How the elements are linked:
ko: jb->gg, cq->qs, zz->qf, fz->bs, sm->ql, cm->hn, fq->zh, md->tz, sb->bm, th->fq, rh->mm, jg->pb, zl->hl, lz->fb, rn->jd, qt->pj, lg->tn, pp->hb, hl->th, dd->nr, dq->sb, zc->cr, sg->bg, jj->dq, mb->sg, zh->rz, lc->rd, pj->gs, cc->dr, jq->fh, jm->zn, mc->lz, hm->ms, hz->hm, gs->mb, zn->jl, hn->zc, br->cl, fh->br, hg->cc, lp->nj, ls->sn, cp->gj, fr->cq, nj->ng, lq->zq, cz->rh, nr->gm, dr->sd, bm->hg, tn->zz, bg->bp, zf->lc, dt->cp, pz->ml, ql->jm, ng->bc, tm->mf, sf->sc, hj->dt, hb->nl, ct->pn, qs->jj, ml->tm, bc->jc, jc->lg, bp->jz, ld->zl, cr->jb, jr->mc, jd->fr, qg->ct, pb->ld, jz->qp, gj->lq, sd->cz, qp->mp, mz->cm, sc->hz, rf->hs, ms->fg, lj->zf, tz->rn, mf->dd, gm->ls, mm->qt, rd->fz, zp->gz, rz->lj, cl->rf, gn->jr, zq->sf, hs->gn, mp->lp, qf->pp, fg->md, gg->qg, sn->sm, fb->zp, gz->hj, jl->mz, pn->jq, bs->pz, nl->hq, hq->jg
ku: jb->hn, cq->rn, zz->jc, fz->zf, sm->gm, cm->zn, fq->zl, md->hm, sb->qs, th->ld, rh->dr, jg->hb, zl->jg, lz->gn, rn->fg, qt->cz, lg->ng, pp->tn, hl->pb, dd->ml, dq->cq, zc->mz, sg->pj, jj->fr, mb->qt, zh->hl, lc->rz, pj->rh, cc->sb, jq->qg, jm->sn, mc->hs, hm->sf, hz->zq, gs->mm, zn->sm, hn->jl, br->pn, fh->ct, hg->dq, lp->jz, ls->dd, cp->gz, fr->tz, nj->qp, lq->dt, cz->cc, nr->tm, dr->bm, bm->jj, tn->bc, bg->gs, zf->zh, dt->zp, pz->rd, ql->ls, ng->mp, tm->bs, sf->gj, hj->fb, hb->zz, ct->jb, qs->jd, ml->fz, bc->lp, jc->nj, bp->mb, ld->hq, cr->cm, jr->rf, jd->md, qg->cr, pb->nl, jz->sg, gj->hj, sd->hg, qp->bg, mz->jm, sc->lq, rf->fh, ms->sc, lj->fq, tz->ms, mf->pz, gm->mf, mm->sd, rd->lj, zp->mc, rz->th, cl->jq, gn->cl, zq->cp, hs->br, mp->bp, qf->lg, fg->hz, gg->zc, sn->nr, fb->jr, gz->lz, jl->ql, pn->gg, bs->lc, nl->qf, hq->pp
ge: jb->jq, cq->bm, zz->hq, fz->mf, sm->mz, cm->gg, fq->lc, md->cq, sb->sd, th->zf, rh->mb, jg->th, zl->rz, lz->dt, rn->jj, qt->bg, lg->hb, pp->pb, hl->lj, dd->sm, dq->dr, zc->ct, sg->mp, jj->cc, mb->qp, zh->rd, lc->ml, pj->bp, cc->mm, jq->hs, jm->hn, mc->hj, hm->rn, hz->tz, gs->jz, zn->zc, hn->qg, br->jr, fh->gn, hg->rh, lp->lg, ls->zn, cp->sc, fr->sb, nj->tn, lq->hm, cz->gs, nr->ql, dr->qt, bm->cz, tn->nl, bg->lp, zf->pz, dt->sf, pz->nr, ql->cm, ng->zz, tm->ls, sf->fg, hj->zq, hb->ld, ct->cl, qs->hg, ml->gm, bc->qf, jc->pp, bp->nj, ld->zh, cr->pn, jr->gz, jd->dq, qg->br, pb->fq, jz->ng, gj->hz, sd->pj, qp->bc, mz->jb, sc->md, rf->lz, ms->jd, lj->bs, tz->qs, mf->sn, gm->jm, mm->sg, rd->tm, zp->gj, rz->fz, cl->mc, gn->zp, zq->ms, hs->fb, mp->jc, qf->jg, fg->fr, gg->fh, sn->jl, fb->cp, gz->lq, jl->cr, pn->rf, bs->dd, nl->zl, hq->hl
ru: jb->mz, cq->md, zz->ng, fz->rz, sm->dd, cm->ql, fq->pb, md->sc, sb->fr, th->jg, rh->hg, jg->qf, zl->nl, lz->rf, rn->hm, qt->dr, lg->lp, pp->jc, hl->hq, dd->bs, dq->jd, zc->zn, sg->mm, jj->rn, mb->rh, zh->ld, lc->fq, pj->sd, cc->jj, jq->jb, jm->gm, mc->cl, hm->lq, hz->gj, gs->cz, zn->ls, hn->jm, br->qg, fh->gg, hg->qs, lp->bg, ls->tm, cp->fb, fr->fg, nj->bp, lq->gz, cz->bm, nr->pz, dr->dq, bm->cq, tn->nj, bg->qt, zf->th, dt->lz, pz->zf, ql->nr, ng->jz, tm->rd, sf->dt, hj->mc, hb->lg, ct->zc, qs->tz, ml->lc, bc->qp, jc->mp, bp->pj, ld->hb, cr->jl, jr->br, jd->ms, qg->hn, pb->pp, jz->gs, gj->zp, sd->sb, qp->mb, mz->sm, sc->cp, rf->pn, ms->zq, lj->hl, tz->hz, mf->fz, gm->ml, mm->cc, rd->zh, zp->gn, rz->zl, cl->ct, gn->fh, zq->hj, hs->jq, mp->sg, qf->bc, fg->sf, gg->cm, sn->mf, fb->hs, gz->jr, jl->sn, pn->cr, bs->lj, nl->tn, hq->zz
ze: jb->cr, cq->fr, zz->tn, fz->rd, sm->sn, cm->mz, fq->th, md->fg, sb->dq, th->hl, rh->cz, jg->hq, zl->ld, lz->mc, rn->tz, qt->mm, lg->jc, pp->qf, hl->zl, dd->mf, dq->jj, zc->hn, sg->mb, jj->qs, mb->gs, zh->fq, lc->zf, pj->qt, cc->hg, jq->pn, jm->ql, mc->jr, hm->hz, hz->sc, gs->pj, zn->jm, hn->cm, br->fh, fh->jq, hg->bm, lp->mp, ls->gm, cp->dt, fr->jd, nj->lp, lq->gj, cz->sd, nr->dd, dr->cc, bm->sb, tn->lg, bg->sg, zf->lj, dt->hj, pz->bs, ql->sm, ng->nj, tm->ml, sf->zq, hj->gz, hb->pp, ct->qg, qs->cq, ml->pz, bc->ng, jc->bc, bp->bg, ld->pb, cr->zc, jr->gn, jd->rn, qg->gg, pb->jg, jz->bp, gj->cp, sd->dr, qp->jz, mz->jl, sc->sf, rf->cl, ms->hm, lj->rz, tz->md, mf->tm, gm->nr, mm->rh, rd->lc, zp->fb, rz->zh, cl->br, gn->hs, zq->lq, hs->rf, mp->qp, qf->zz, fg->ms, gg->jb, sn->ls, fb->lz, gz->zp, jl->zn, pn->ct, bs->fz, nl->hb, hq->nl
ni: jb->ct, cq->dq, zz->hb, fz->ml, sm->zn, cm->cr, fq->lj, md->jd, sb->cc, th->rz, rh->pj, jg->zl, zl->fq, lz->gz, rn->cq, qt->mb, lg->qf, pp->hq, hl->zh, dd->ls, dq->hg, zc->gg, sg->jz, jj->bm, mb->bp, zh->zf, lc->bs, pj->sg, cc->cz, jq->cl, jm->mz, mc->zp, hm->md, hz->fg, gs->bg, zn->cm, hn->jb, br->hs, fh->rf, hg->sd, lp->bc, ls->ql, cp->zq, fr->jj, nj->jc, lq->sc, cz->qt, nr->sn, dr->rh, bm->dr, tn->pp, bg->qp, zf->fz, dt->lq, pz->mf, ql->jl, ng->lg, tm->nr, sf->hm, hj->gj, hb->jg, ct->fh, qs->sb, ml->dd, bc->tn, jc->zz, bp->mp, ld->th, cr->qg, jr->fb, jd->qs, qg->jq, pb->hl, jz->lp, gj->sf, sd->mm, qp->nj, mz->zc, sc->ms, rf->jr, ms->tz, lj->rd, tz->fr, mf->gm, gm->sm, mm->gs, rd->pz, zp->dt, rz->lc, cl->gn, gn->lz, zq->hz, hs->mc, mp->ng, qf->nl, fg->rn, gg->pn, sn->jm, fb->hj, gz->cp, jl->hn, pn->br, bs->tm, nl->pb, hq->ld

In the rows, 52 stands for zero.

The rows follow the links: the fewer symbols apart two elements are, the more alike their rows tend to be.

Each row is also shifted at random along 3 hidden directions that mean nothing.

Row, then element:
79,49,49,57,65,56,53,42,52,48,51,50,50,58,58,48,54,54,42,57,53,53,44,55,48,56,52,51,59,52,50,47,60,46,49,54,54,56,54,47,55,53 -> ld
70,48,59,43,67,65,52,35,63,61,63,53,50,50,56,58,59,56,41,58,52,48,37,42,54,44,47,50,52,53,55,45,37,49,45,35,56,59,54,59,54,63 -> pn
60,53,56,52,55,53,49,53,60,58,50,47,58,51,56,54,43,65,45,57,47,58,53,48,48,62,52,51,66,44,53,52,57,55,48,43,54,61,52,52,61,56 -> mf
45,49,46,55,54,52,56,46,51,38,49,50,52,59,54,51,49,60,38,57,43,54,46,53,47,61,48,45,53,45,51,53,55,34,57,53,59,51,55,46,49,60 -> hq
53,52,53,60,49,45,51,51,58,53,53,49,54,57,43,49,44,61,40,52,38,50,48,52,52,64,48,60,49,40,51,59,66,56,52,57,57,48,55,40,57,55 -> sg
47,51,56,53,63,48,42,35,54,52,61,55,47,51,53,49,52,56,45,65,50,56,45,55,50,58,41,54,62,50,53,42,55,42,50,50,59,58,54,47,56,59 -> fq
61,51,64,51,58,42,48,40,62,50,68,55,47,49,43,48,54,53,41,57,43,48,37,47,54,53,42,68,47,51,56,52,56,59,51,55,56,51,65,44,56,59 -> cz
67,59,47,52,53,45,53,57,60,50,48,47,58,46,62,55,39,72,46,57,44,62,68,50,48,68,63,58,73,43,58,54,67,62,53,49,49,59,53,46,64,50 -> dd
78,51,53,48,59,52,50,46,56,59,63,57,48,37,57,57,58,54,54,53,53,53,57,50,59,51,56,59,59,56,62,45,54,66,51,50,46,53,55,55,54,54 -> cl
53,56,42,55,42,53,50,67,42,52,40,55,56,47,64,52,52,48,74,50,66,59,74,63,53,50,68,46,63,60,53,52,51,60,57,56,46,61,44,62,52,44 -> jm
77,45,62,51,54,53,48,46,62,70,59,56,51,44,46,54,58,52,55,44,47,52,47,51,60,47,54,58,51,54,58,45,49,65,53,50,42,55,56,57,55,60 -> jr
17,54,34,57,53,48,58,53,41,34,48,49,50,56,59,57,46,58,43,58,50,56,60,58,48,64,42,42,54,45,52,52,59,27,54,57,59,44,46,46,44,57 -> pb
57,46,62,57,55,44,49,40,64,54,63,53,53,54,38,48,48,55,36,53,34,47,34,48,53,59,44,63,45,41,55,56,60,57,53,54,59,50,63,42,54,64 -> pj
78,57,62,48,58,61,54,52,67,71,55,46,54,53,48,54,54,57,53,54,52,49,49,40,55,48,58,59,50,54,50,53,50,70,44,42,51,52,54,55,61,45 -> cp
19,43,53,43,57,66,56,47,49,57,51,52,57,59,54,60,57,51,46,50,53,50,41,48,52,41,40,32,46,50,48,46,29,26,51,34,56,52,46,65,44,64 -> jb
86,51,56,58,46,41,51,55,51,48,56,55,49,50,44,48,51,46,54,40,50,53,53,54,52,56,56,65,49,57,54,58,68,69,51,66,43,49,58,46,54,50 -> qt
73,52,64,52,65,65,43,40,66,67,55,50,56,56,55,50,48,60,45,60,49,51,39,45,49,51,56,51,61,42,48,49,48,58,46,38,62,71,52,54,63,60 -> nr
36,51,52,54,51,45,43,52,38,52,51,57,49,50,55,50,54,40,63,47,64,59,58,63,48,53,42,45,62,60,51,45,55,42,49,58,48,56,47,58,51,48 -> rz
58,51,59,53,51,43,49,50,52,47,62,57,47,49,44,50,53,45,50,48,51,48,46,50,54,52,45,62,46,54,55,57,58,57,51,59,50,49,58,49,52,53 -> rh
70,55,58,59,57,59,47,49,56,61,45,47,53,65,46,45,53,46,52,54,56,49,41,53,48,49,53,55,47,51,41,58,60,60,42,54,59,56,48,47,59,42 -> jz
97,52,49,58,50,51,64,51,65,46,54,51,51,51,50,49,54,66,45,56,37,54,53,51,57,59,69,69,49,49,58,54,64,70,66,59,44,41,69,37,55,53 -> jd
56,46,50,56,60,62,53,44,42,48,49,55,54,67,55,50,56,44,47,50,57,50,38,54,47,49,47,39,50,54,42,52,49,36,49,51,56,56,45,56,48,56 -> jg
46,50,56,55,46,50,51,55,47,40,46,55,56,65,52,43,54,43,54,52,57,52,43,55,46,49,55,46,48,54,46,58,47,45,58,57,56,57,54,53,50,54 -> zz
90,53,41,48,54,57,62,61,47,53,46,50,53,46,66,59,55,57,57,41,59,62,70,51,49,51,66,51,64,65,56,50,58,57,53,53,33,51,50,59,52,43 -> qg
25,46,51,49,45,55,51,59,46,66,53,57,53,46,45,60,52,42,63,37,54,47,55,56,58,45,44,42,44,55,53,48,45,50,51,50,46,50,44,64,44,56 -> mc
53,57,58,58,56,65,46,51,45,63,43,51,53,69,49,47,57,33,63,48,67,45,43,53,50,44,50,46,42,58,36,57,52,53,37,58,60,58,39,59,54,38 -> qp
56,50,42,56,44,52,63,59,49,44,48,54,52,53,50,55,55,55,54,48,47,48,58,55,57,52,61,55,42,53,53,57,55,55,63,61,46,39,56,48,45,52 -> rn
21,50,47,52,43,57,58,55,48,46,53,54,53,56,47,56,55,50,51,50,48,42,49,54,58,47,50,47,33,49,52,57,40,43,60,54,58,43,53,52,41,60 -> tz
45,60,53,56,47,48,50,58,47,42,49,52,52,58,56,43,52,46,60,59,60,54,55,56,48,53,57,55,54,57,48,58,55,56,53,61,58,57,52,49,54,42 -> bc
48,59,61,55,58,60,45,49,51,58,48,52,52,65,50,42,55,41,61,59,62,47,43,52,51,45,52,51,46,55,41,56,51,53,42,55,64,60,46,55,56,39 -> lp
50,59,57,55,48,46,50,58,45,41,46,54,52,61,54,40,53,42,62,58,61,52,52,58,48,50,59,54,52,57,47,60,53,57,54,62,56,57,54,51,55,43 -> jc
69,49,55,55,48,63,48,58,45,62,41,58,58,54,60,47,60,39,76,42,71,57,57,61,52,39,67,41,54,65,48,49,40,56,54,52,41,64,47,68,50,47 -> jl

Start, symbols taken left to right, then the element you end at.
Answer with the element's name.
30,50,43,54,60,60,50,46,36,48,48,53,49,61,57,54,58,40,54,52,65,50,48,59,48,48,40,35,51,56,44,47,51,27,43,52,58,55,38,60,42,51
ze ge ni ge ko: ml
46,59,44,60,47,45,55,60,53,47,45,46,54,56,48,50,41,61,47,55,43,54,60,56,51,67,52,59,54,43,50,59,72,56,49,62,57,44,51,38,55,44
ni ko ze: mp
61,49,51,59,48,47,57,53,53,36,47,52,55,60,54,45,49,54,45,54,46,57,46,53,46,59,57,54,54,50,50,59,57,45,60,59,55,53,60,47,51,56
ru ze ko ge: pp
53,52,46,60,42,43,55,61,49,47,48,50,53,55,44,52,42,53,48,44,45,52,57,56,52,63,50,57,50,48,52,58,71,58,52,65,49,45,51,45,51,50
ko ni ko: qp
32,52,41,53,39,45,57,70,45,60,45,49,55,43,48,62,46,53,62,37,50,58,76,57,57,57,52,50,54,54,57,51,58,55,57,56,37,40,47,57,47,48
ge ni ru ze: gz
27,46,54,50,47,54,50,55,52,68,56,56,55,48,42,60,50,50,55,42,48,49,54,53,58,48,42,47,44,49,53,49,43,47,54,47,49,48,47,59,47,60
ge ku ku: mc
54,49,50,55,44,54,53,59,52,55,43,54,58,51,59,52,55,54,63,50,54,60,61,57,52,50,67,46,59,56,55,49,43,54,63,52,45,56,54,57,51,55
ku ku ge: jl
42,58,56,57,54,59,47,56,42,57,43,50,53,65,50,46,55,37,63,53,64,46,49,57,51,46,49,47,45,56,38,57,54,49,41,56,61,57,40,55,53,37
ko ni ni: tn
90,54,45,46,58,53,61,51,57,50,55,49,52,43,64,58,52,67,46,55,49,61,63,47,52,58,62,60,65,57,63,48,60,60,55,48,41,49,59,50,57,50
ku ku ge ko: ct
56,52,49,56,43,36,53,61,47,40,55,55,49,45,46,52,50,50,52,44,49,53,61,55,55,60,51,65,52,54,58,59,69,61,56,68,44,44,56,45,51,49
ge ni ku: sg
45,48,55,48,55,58,58,47,63,55,52,50,56,54,53,56,52,66,42,58,41,58,44,48,51,54,52,46,55,45,56,47,37,42,62,39,51,53,61,51,52,69
ko ni ko: ct
44,55,45,50,45,55,59,71,44,67,42,48,54,51,50,60,48,45,65,36,60,54,69,53,55,48,52,47,50,60,49,55,53,57,45,52,40,44,40,61,51,39
ze ze ru ru: fh
40,49,53,50,51,49,48,51,53,60,61,57,51,38,47,60,53,53,56,46,49,49,56,53,60,51,48,54,51,49,61,44,48,55,55,49,48,49,52,56,49,62
ni ge ko ni: zq
50,46,50,57,52,48,56,48,55,37,52,53,56,60,52,47,50,59,40,59,42,56,42,53,45,58,52,50,51,44,51,57,55,40,60,54,59,51,59,43,50,62
ko ru ni ru: jc
29,49,54,46,53,49,48,49,51,59,62,58,51,39,48,61,54,52,54,49,50,47,55,52,61,48,43,50,48,50,61,42,45,51,52,47,52,51,49,59,47,64
ku ze ge ge: zp
66,57,52,52,55,57,46,54,54,57,49,50,56,49,62,53,48,57,58,57,57,55,60,53,50,54,64,52,64,50,54,52,55,63,49,49,56,65,48,56,61,49
ni ge ni ge ko: jq
62,52,49,54,46,46,50,66,46,54,40,48,57,51,57,53,40,55,56,41,54,65,66,55,46,61,56,48,69,54,54,55,64,55,49,52,41,56,45,56,57,48
ze ni ko: dd
